[  0 -22  -5 -13   0  -8 -10   2   8  17   7   5  -9  27 -26   1   4 -15
   3  -6  13  10  -7   4   8  19  -5 -23]  W
[  0  24  22 -12  14   1  27   0 -23  -8  18   5  30 -84 -16   5  -7  26
  15  -9 -35   7  24  -1  30  37 -13  -2]  R
[ 12  33  45  34  -8 -14  32 -13  17   1   7  -7  41 -52  32 -16  28  -6
  11  12  -5 -21 -25  15  -7  14 -48   9]  R
[-17   5  27  13 -33  28  -9  21  -6  10 -15 -42 -39 -31  29 -18  -2   9
 -19 -37  12 -55 -42   7 -14  18  31  35]  G
[  3  24  25   9 -22  10  43   7   8 -30 -14  -2   8 -11  -5  -7  12  -8
 -10  28  -6  -2 -33  21   4 -11  26  40]  M
[  8 -28   4  -2 -34  19  -6  14 -11 -11  11  22 -14  -2   5  17 -10   2
  -3  -2   6   5  46  -3  19 -20 -12  17]  N
[ -7  22  31   6 -13  -1  16  52 -10   6  -3   2 -15 -22  -1 -21 -11  41
 -20  -1   0   0  -7   7  14 106  -4  12]  W
[ 12  -1  -4  -4  -2  14  14  -9   3 -38 -10   7   5  13 -54  12 -14  -5
  -5  20  11  -1  37 -12  -2 -21 -11   5]  M
[ 11   1   6   7  -7   0  47  -5 -13 -12  15   6  33  -3 -27  -4   1  11
  -7  18   3  15  -3 -12   1  17  -5  12]  Q
[-23  42 -24 -39  37 -59  -2  13 -10   9  33   1   2  27   5  -3   0   9
 -11  -4 -16  25 -19   1   6 -14  34  21]  G
[ 10 -18  25  38 -23   6  -5  31   3  13  22   4   3   6 -17  30  20  -5
 -11  -7   3  -8 -25 -22  -3  70 -20 -35]  W
[-15  46 -16  -8  -7  -5  23 -14  10  25 -33   4  -3  17  34 -22   3   7
   7  22  20  29 -34  16  -8  43  31 -18]  G
[-11 -26   3  -1   7   9  -6 -29   5  16  -4   3  36  14  27  20   0  -3
  -2  -4  -8  -5  28  -3 -13 -36  25 -24]  R
[-26   9  32  18   4  10  -8  -1  16   6 -16  -6  -5 -25  14  -9   2   8
   3 -33 -10 -27  46   2   0  75 -42 -16]  N
[  4  -5 -19 -27  18  -7 -10 -21  -1  -6  -3   2  11  29 -10  13  -5   1
  -1  -6 -12  15   9   8   3 -37  -5  -8]  M
[  5 -18  -8 -31   0  -3  17 -15  -4  -2 -11 -12   2 -11 -12  15  -4  -3
  14  13   5  28   7   9  13 -25  -9   8]  M

[  2   6 -23 -15 -16 -20  25   8 -19 -12 -27  -3  11  25  10   4 -19 -15
  -5 -27 -17  -6 -42  21  -4  -8 -34  27]  <79>
[ -3   8 -27  11  -8 -36  12  16  -4 -10 -11 -17   4   2   3   1 -23 -19
   9 -23  19  -5 -24   5  10  -6 -30  14]  <73>
[-11  -5  17  -8  -9   2  -2  15   2   6  15  15 -26  -7  -4 -16  -7   0
  -6  19   8  10  -3 -19  17   8 -21  21]  <55>
[ 10  -9 -10  -4   0 -13  22 -15 -20 -13  -7  14  55  51  -2 -33 -29 -52
  19  -8  -4  -2 -43  -1  -8  -3 -25  23]  <78>
[-12   7   5 -14 -15  11  16 -14 -20   8 -34   6 -32   4  22 -16  -4   5
 -27   9  -3  -2 -20  20   5 -30 -24  43]  <55>
[  5  15  -6  -6 -16  -8   0  -6  -6   8 -18   8   2   5   9  24   4   3
 -10 -10 -33  -1 -15  13 -10  15   7  -3]  <77>
[  5   0 -18   6   4 -17   5  10   7 -16   9 -11   1  -2  -6  21 -11  -5
  15 -23  12   9  -8  -2  12   0 -20   9]  <73>
[  8  -6 -14 -11  -6 -33   3  -2  -3 -11  11  24   8  16   5  13  -1 -15
  -1 -12   9   6 -23 -19  14   2 -30  21]  <55>
[  4  -5  -5  -9   0 -11   9  30  -4 -33   8 -13  -4  11  -9   8  -7   0
  -3 -22 -13  -8 -13   4  -1  -7 -26   6]  <73>
[  2  -7   5  13   0   2  -3 -22   0  -4   9  20  26   8  -7  -3  -6 -11
  22   7  21   6   2 -13   4   1   0  -4]  <78>
[ -8  -6   9  -1   6  13   6   2   3  -1  -1  -8 -15 -12   8 -27   3   4
  -9   6  13   1   8   5  15 -24 -12  22]  <55>
[  6  -4   7   9   6 -24 -10 -19  -6 -19   6  40  33  25 -12  10  -1 -19
  18   8  21   3 -19 -22   4   8 -13   6]  <78>
[ 15  -7 -10 -32 -14  -8  14  10   6   4   8   1 -14   1   8  16   0   3
 -15 -33 -26   8 -15  -8   4  13 -15  20]  <56>
[ -5   0 -23  13   2 -39  -3  14   8 -10   4  -6   4 -12  -2  20  -8  -7
  16 -14  35   4  -2  -4  18   4 -19  -1]  <73>
[ 18  -1  -5 -12   1   4   2  -4  -5 -20  -1   2  20  19  -4  15   5   2
  -6 -19 -35 -10  -2   2 -21   7   5 -10]  <56>
[ -7   9   4   2  -5   1   1  17  -9 -33 -14 -12 -20  -2  -3  20   1  13
 -13  -9 -13   1  -1  23   0 -19 -22   6]  <69>
[ -7  10  -7  15  -5 -26  -2   4 -13 -11  -4   8   8   9  -1  10  -5  -6
  29   0  20  -4  -9   9   3   4  -4  -1]  <55>
[ 11  11 -22 -11 -11 -17  -1   5   4  -9 -11  -8  -7  -7   8  61  12  16
 -15 -33 -26  -2  -3   8  -2  19   2  -2]  <64>
[ 11  -7  -4   3   3 -32  -5  20  10 -35  20   8   8  11 -15  31  -2  -3
  14 -30  12   3  -9 -13  10   7 -29   1]  <78>
[ -4  -9  18   0   1   6  -3  -7  -8 -14   4  26   6  12  -4  -7  -1  -7
   6  20   9  -1  -4 -15  -4  -7 -15  15]  <60>
[  4  -6  13   7   3  -8  -4  -8  -3 -25  18  36  21  25 -13  13   2 -11
   5   7   6   3 -14 -21  -3   4 -12   3]  <78>
[  9   0  -4   0   0   0   1   6  -4 -47  -2  -6  -9   5 -11  40   5  15
  -8 -18 -16  -5   6  14  -6 -12 -15   1]  <69>
[  0   5  -3  -5  -5 -30   3 -11  -8 -14  -9  23  -4  20   6  11  -6  -2
  -8  -5   6   0 -30  -4   6  -9 -36  27]  <55>
[  3   9   0  14 -13 -30 -10  -6  -7  -5  10  37  45  23 -25  44  -3 -17
  21  -8  -9   7 -23 -19  -2  49   2 -16]  <60>
[ 40  -9 -33 -36 -17 -53   3 -26  16  33  29  49  29   8  15  54   6 -25
  11 -38  -4  32 -30 -61  25  46 -13  35]  <56>
[ 10  24 -32  -8 -33 -59  -7 -15  -7  24 -17  16   9   8  20  57  11   6
 -15 -24 -20  -2 -19 -10   0  45   7  -4]  <69>
[ 19   1 -25 -17 -17 -42  -3  -3   6  13  12  26   4   7   6  38  10  -2
  -6 -26  -9  12 -18 -30  14  27 -11  16]  <69>
[ 16  -5  -2   0  11  -1  -5 -14   5  -8  10  10  18   3 -10  17  -7 -15
  21  -9  11  14  -8 -12  10  -1  -7  16]  <78>
[  5  -9 -25 -13  -4 -31   2  52  16  -8  29 -20 -10  -7  -4 -13  -3  -8
  -6 -34  -2  -1  -9 -12   9  16 -23  -9]  <73>
[ 11 -14   2 -20  -4 -19  -2  29  12 -14  38  21  -3  18 -14   4   5 -10
   4 -11  -6   7 -10 -35   8  16 -22   3]  <78>
[ -3  -6   1  -5  -9 -21  -4  17   4 -26  13   8 -11   6  -3  17   2   5
  -6  -9   4   2  -8  -8   6  -6 -25   6]  <73>
[ 14  -2  -9 -27 -22 -15  12 -19  -8   4 -10  25 -20   3  16  38   5   6
 -22 -17 -18   7 -19  -8   8   0 -16  42]  <55>

[-10   1  25   0  22  -5   7  19  19 -16  11  -4 -39 -37 -18  16   3  47
 -46   7 -19  35 -13  10 -16  74  27  -2]  <82>
[-23  -1   9 -20  14  -7  -7  17  24  -9   5   7 -30 -35  25  12  17  65
 -35  -3  33  -1   7   1 -27 -25  40 -20]  <97>
[-14  31   0 -20  -3 -18 -13   2  17 -39   5  -5 -19 -19 -19  -1  -4  19
  42 -12  -8  23 -34 -19  -8 -15   4  -1]  <96>
[-35  40   3 -48   8 -22  -5  -9  20  -6  25  -2 -21 -25  41   7  15  52
 -64 -18  22   0   8   2 -41  -6  43 -12]  <97>
[-14   5   1   5  10 -21   2   1  40 -44  -7  -3 -64  -9 -17 -20   3  44
 -21 -11 -17  17 -55 -22 -13 -14   9  12]  <96>
[-42 -25   6 -23   5 -14 -13  -3  -2 -15 -20 -30 -26   1  17  -3  21  69
   8  -6  22  15  43 -15 -18  -9  43   0]  <97>
[-18  42  -3  -9 -11 -19  -4   8  68 -10  23 -29 -53 -30  11  -8  14  33
 -35 -12  -6  14 -14  -4 -61 -21  24  33]  <89>
[-30  12  11  -9  -5 -10 -25  12  16 -23   6 -14 -45 -37  23  19   3  53
 -73 -34  14  25 -12 -12 -42 -12  23  14]  <97>
[-43  32 -14 -17   7 -33 -28   0   5  13  35  15  -1 -20  10  -6   6  36
 -14 -15  14   3   0 -11 -34  -3  24  -2]  <86>
[-36  55   0 -47 -15 -21 -10 -22  13 -24  32  -8  -4 -21 -18 -15  -3  12
 -18 -43  10  28 -15  -6 -35  -3  17 -19]  <83>
[ -5  24  -8  -5  -2  -8  13  17  65 -14  10  -5 -33  -4  16  -8  13  17
  -2  16 -10   2 -31  -2 -32 -16  35  21]  <96>
[-27   6  14 -22  -1 -25  11  51  49 -35 -19   9 -34 -52  28  17  -8  25
 -31  17 -20   0   8  -9 -25 -23  37  19]  <75>
[-30  24 -14 -26  10 -13  -5  20  17 -11  26  10 -41 -33   4   0  34  38
 -32  -5  -7  16 -11  -7 -28   2  45  28]  <97>
[ -7  20   3 -23   9 -14  -2  19  24 -23  22 -17 -27 -42  23  -3  13  31
 -36  -3  17  15  -1  -7 -34 -22  31   0]  <97>
[-11  14   5 -10  38 -15  -4   3   4  -5  15   7 -21 -16  10   8  23  53
 -11   1  16  42  -7 -10 -23 -28  23  11]  <97>
[-10   3   7  -1  -4 -21   1  11  49 -28  14 -12 -51 -26  13  -5  13  38
 -21  -2  -7   1 -27 -25 -22 -15  29  11]  <96>

[  4  11 -10  41 -10  -4  -4 -21  18 -14   9   1   4  10  38 -12  -8   8
  -2 -23  -2   3  -7  -2  18  17   4  -4]  [97]
[ 5  7  5 -2  4  9 12 -6 11 -5 11 -1  0 -3 18 -1  0 -3  2 -9 -8 -1 -2  8
  8  0  0  1]  [101]
[-29  12   1  -5   2   1   0  -3  -3   9  -6  -4   4   3 -45  -5   1   4
  -2 -16 -12  10  -6  11 -22  84  -4   2]  [103]
[  1   1   6 -43  11  25   0  20  10   3  -8  -6 -10   0 -39  13  10 -18
   4  10 -18  -4   1   9 -11  15  -5   3]  [111]
[ 22   8   3 -46  10  49   8  -5  21  -5  -5   4 -16   4 -21   0   9 -28
   9  23 -10  -2  12   7  14 -12  12   4]  [114]
[-18   7   2 -14  17  14   7  14  18   2 -11  -4  -8  -6 -22   5  -3 -17
  -1 -26 -17  -7  -1  22 -19  63  -5   6]  [111]
[-11   2   5 -25  13   1   0  22  10   8  -3  -5  -4  -5 -23  13   1  -1
 -11  -4 -14 -11  -1  16 -16  22  -8   7]  [111]
[ -3 -13  -3  23 -14 -32  -8  -5 -14   3  11   1  14   5  15  -6  -3  11
  -2   3  25   6  -3 -16  -1 -29   5  -5]  [94]
[  4 -26   5 -26 -25  -9 -18 -11 -34  16   9   2  14   1 -47   1  16  -7
   6  72  15  18  12 -32 -15 -34  10  -4]  [94]
[-21  -9  -4  19  -8 -30 -10 -17 -30  13  10  -4  26   9 -21 -16   1  17
   1  14  29  18  -4 -18 -12  24   3  -1]  [94]
[-13  -1   7 -39  13   8   0  24   3  10  -8  -9 -10  -7 -30  12   8  -5
   2   1 -10 -12   6  11 -20  -4  -8  13]  [111]
[-34   7   4  12   4  -6  -3  -1  -3   5   0  -7   6  -2 -21   3  -3  14
  -6 -18  14   8  -5   7 -24  59   4   6]  [103]
[-16  -1   5 -12   2   1   0  -3  -4   5  -4  -3  -2   2 -36   2   0   4
  -2  -2   3   1  -8  -2 -20  53  -5  10]  [106]
[-27  17  -3  16  11 -10   1  -8   2  -5  -2 -11   9   0 -28  -4  -6  13
 -13 -29   7  10  -8  14 -22  92  -6  12]  [106]
[-31  28  -2  22   9 -11   3  -8   7 -20   4  -9   8   1 -22  -7 -10  19
  -6 -42   1   1 -14  12 -17  92 -10  13]  [106]
[  9 -22   4  -2 -18 -22 -11  -2 -29  -3   3   4  11   6   9   4   6  -4
   5  34  24  -2   7 -24  -7 -77   2  -9]  [94]
[-18  -8   7 -18   7 -20  -5  27 -11  10   4  -5   8  -8 -22  13   3  -1
   0   0  11 -10   6  -1 -30   4 -12   2]  [101]
[-19  13  -1   6   7   0   3 -14   4   4  -6  -5   3  -1 -41  -4  -4  11
  -5 -23   0  14  -2  12 -17  92  -4   9]  [106]
[-25   0   1   2   5 -18  -9  11 -12   9   1  -5  17  -3   3   2  -1  10
  -3  -9  17   2  -4  -1 -31  56 -13   8]  [103]
[ -5   6  -5  26  -8   5  -1 -30  -1  -3  10   1   7   4  -6 -14  -4   7
  -5  -2   3  19  -4  -5   5  53   4   5]  [97]
[ -7   8  14 -32  17   5  -3  29   4   6  -6  -1  -6  -7 -37  14   8  -8
   0   2  -7  -9   4  15 -22  21  -9   9]  [111]
[  6   8  -6  -3  -9  23   8 -15  12  -3   2  -1 -12   0  -6  -9   2  87
   0  -1 -15   9  -2   3  17  29   5   0]  [99]
[-19   5  -1  12  11 -17   2   6  -1   2  -3 -20  -2   0   1   2  -3  15
 -11 -22   9 -14  -5   9 -15  34  -9   4]  [103]
[-25  13  -5  15   8 -13  -2  -6   3   6  -2  -1  14   3 -21  -8  -5  14
  -6 -25  12   4  -9   5 -23  82  -9   9]  [106]
[  3  10  -3  -8  -9  25  -2 -27   7   2   2   0  -1   4 -29 -11   3  -3
   1   7 -22  21  -5  -1  14  46  10   2]  [99]
[-24  16  -3  12  12  -1  14  -8  10   5 -10  -2   1  -9 -34 -12   0  11
  -7 -25  -7  11   0  13 -22  92   2  13]  [103]
[ -8 -14   0   3  -2 -28  -9  -2 -19  11   6  -1  13   3  -8   4   1   9
  -5  20  21   6   1 -18 -18  -3  -1  -1]  [94]
[-11  -3  -1  11  -1 -17  -5   3  -8   5   0  -5   3  -1  -2   2  -1   7
  -6   0  24   1  -1  -5 -25  12  -2   1]  [94]
[-19   0  12  -2   4 -18  -8   4 -14  16   1  -1  10   4 -39   0  -3  14
  -3  -2  19   4   4  -2 -25  45  -6   2]  [103]
[-41  19   7  16   1  -4   7  -4   6   6  -3  -5   7   0 -35  -3  -9  19
  -3 -34   6   7  -9  14 -24  92  -8   9]  [106]
[ -5   1   0   0   0  -5  -6   8  -6   4 -12  -4   4   1  -9   4   7   0
   1   3  -2   1   2   3  -7   2   0   3]  [106]
[ -6  -8   3   9 -10 -32  -9   1 -24  12   8   1  16   9  -3   0  -1   9
  -1  10  25   4  -1 -14 -13 -18  -1  -3]  [94]
[ -9   8   4  -5  11  -2   8   8   5  11  -1  -6   1  -3 -25   1  -3   7
  -4 -19   3  -7  -6   4 -21  60  -1   9]  [106]
[  8  12   2  -8   2  10   3   7  10  -1  -2   1  -8  -3  16   8   1  -9
  -3   3  -6  -9   2   1   9 -41  -4  -8]  [114]

[-12 -13 -26 -13   8 -27 -16  40 -19 -38 -16 -47   8  20  -9  13  79  -2
 -15   4 -42 -34 -89  -1   7   5 -51  18]  Sq
[  14  -20  -71  -23  -28  -72  -18   63  -28  -34  -18  -46   38   26
  -56   17   71   15  -19    2  -35  -24 -126   23  -11    0  -84   -9]  Sq
[ -7  -5 -17  -4 -20  -5 -26  31  -8 -11 -24 -14 -10   4  -4  22  32  -5
   1   0 -29 -21 -60  -5   6   4 -19  34]  LQ
[ -15   -9  -25  -40   -7   -8  -14   29  -27  -40  -18  -39   35   -5
   -8   45   34   19    9  -24  -25  -30 -113   14   -5   -2  -38   -4]  RC
[  -9  -18  -35   -8    2  -22  -21   55  -27  -45  -27  -45   10   17
  -16   19   82    1  -18   -6  -44  -44 -110   -2    7    3  -67   25]  RC
